Below is a small trained network, with its code and all its weights. Each question gives an input and a class and asks what happens when units are switched off, that is, made to give their printed mean instead of their output.

import numpy as np


def w(rows, s, z=0):
    codes = np.array(rows[::2]) - 128.0
    scale = np.full(codes.shape[1], s)
    scale[-1] = z or s
    return codes * scale


def f(y):
    return y / 2 * (1 + np.tanh(0.7978845608 * (y + 0.044715 * y**3)))


def log_softmax(a):
    a = a - a.max(-1, keepdims=True)
    return a - np.log(np.exp(a).sum(-1, keepdims=True))


def net(x, mask):
    res = np.array(x, float).reshape(1, 6) / 4 @ E
    y = f(res @ A[0][:, :-1].T + A[0][:, -1])
    res = res + np.where(mask, y, B[0][:, -1]) @ B[0][:, :-1]
    return log_softmax(res[-1] @ U[:, :-1].T + U[:, -1])


A, B = {}, {}
E = w([
[125,143,112,16,63,31],'x0',
[124,208,61,110,91,130],'x1',
[69,39,108,160,127,78],'x2',
[113,116,56,163,2,91],'x3',
[125,142,235,94,52,153],'x4',
[34,103,155,113,130,205],'x5',
],0.0085)
A[0] = w([
[26,132,18,129,99,145,252],'N1',
[170,173,127,146,237,213,118],'N2',
[146,222,106,106,222,253,99],'N3',
[33,52,137,104,62,92,219],'N4',
[179,116,68,241,47,148,67],'N5',
[108,2,169,179,241,119,162],'N6',
],0.0074,0.0026)
B[0] = w([
[22,110,88,245,71,190,221],'N1',
[98,82,67,169,216,223,224],'N2',
[137,116,2,84,231,191,233],'N3',
[89,189,68,136,161,228,229],'N4',
[54,201,190,85,52,180,184],'N5',
[213,168,166,242,42,132,255],'N6',
],0.0079,0.008)
U = w([
[131,197,237,40,29,54,227],'0',
[38,85,134,196,136,207,199],'1',
[239,170,164,198,93,137,124],'2',
[189,130,6,120,139,2,120],'3',
[46,6,193,122,173,36,2],'4',
[139,99,101,5,191,144,70],'5',
],0.0085,0.0086)

Each question gives the input, the list of numbers given to net, and the class t.
The units are the neurons (one row each of A and B). Each row of codes is followed by its name. A weight is (code - 128) times the scale printed after its matrix; where a second scale follows, it is the last column's (A, B and U).
mask holds one flag per neuron, in row order. A switched-off neuron (its flag False) gives its mean, the last column of its row in B, instead of its output. The means were averaged over made-up inputs and are rounded, as every weight is.
A unit's drop is (log p(t) with every unit on - log p(t) with that unit switched off) / (log p(t) with every unit on - log p(t) with every unit switched off).
The circuit of an input: a set's keep is (log p(t) with only the set's units on - log p(t) with every unit switched off) / (log p(t) with every unit on - log p(t) with every unit switched off). Starting from all 6 units, units are removed one at a time, each time the one whose removal leaves the highest keep (on an exact tie, the one counted first), for as long as the keep stays at least 0.8.
circuit, biggest first: the units of the circuit, biggest drop first
unit that matters most: the unit with the biggest drop
top k neurons: the k neurons with the biggest drops, biggest first
drop when u is switched off: that unit's drop, to one decimal
input [4,4,-6,4,-1,-2], class 0: circuit, biggest first	N3, N2
input [7,-1,6,7,2,-4], class 1: unit that matters most	N4
input [-8,-5,3,2,7,-1], class 2: circuit, biggest first	N6, N1
input [-2,-6,7,8,-6,-8], class 1: top 2 neurons	N5, N1
input [2,-1,8,-4,-7,-1], class 2: circuit, biggest first	N6, N2
input [0,-2,-8,1,3,6], class 5: top 2 neurons	N1, N6
input [4,8,2,5,2,-2], class 1: top 3 neurons	N1, N4, N6
input [4,-8,-5,-5,2,-8], class 0: top 2 neurons	N3, N4
input [-6,7,-5,-2,-3,-5], class 5: circuit, biggest first	N3, N6
input [3,2,-2,-5,7,1], class 0: top 2 neurons	N2, N4
input [1,6,-2,-4,6,1], class 5: top 4 neurons	N6, N3, N1, N5
input [1,-7,-1,-6,-8,-1], class 2: top 3 neurons	N6, N1, N4
input [7,2,6,2,-2,-1], class 1: top 2 neurons	N1, N4
input [3,-6,-2,8,-8,-3], class 1: circuit, biggest first	N5
input [6,-5,-4,-2,-1,5], class 0: top 3 neurons	N2, N3, N1
input [5,-2,-2,-7,0,7], class 5: top 2 neurons	N1, N3
input [7,4,6,-5,-1,-3], class 0: top 2 neurons	N3, N2
input [7,1,0,-5,1,-2], class 0: top 2 neurons	N3, N2
input [-3,6,1,-7,7,-8], class 5: top 3 neurons	N6, N1, N3
input [-7,-7,-1,-1,3,-6], class 2: circuit, biggest first	N6
input [6,-2,-8,-8,3,-5], class 5: top 2 neurons	N6, N3
input [-2,-8,8,-3,-5,-7], class 2: drop when N6 is switched off	0.5
input [-1,-3,-7,3,-1,1], class 5: drop when N6 is switched off	0.6
input [4,1,-4,-4,2,6], class 5: drop when N2 is switched off	0.0
input [0,3,-5,5,0,0], class 0: drop when N5 is switched off	0.1
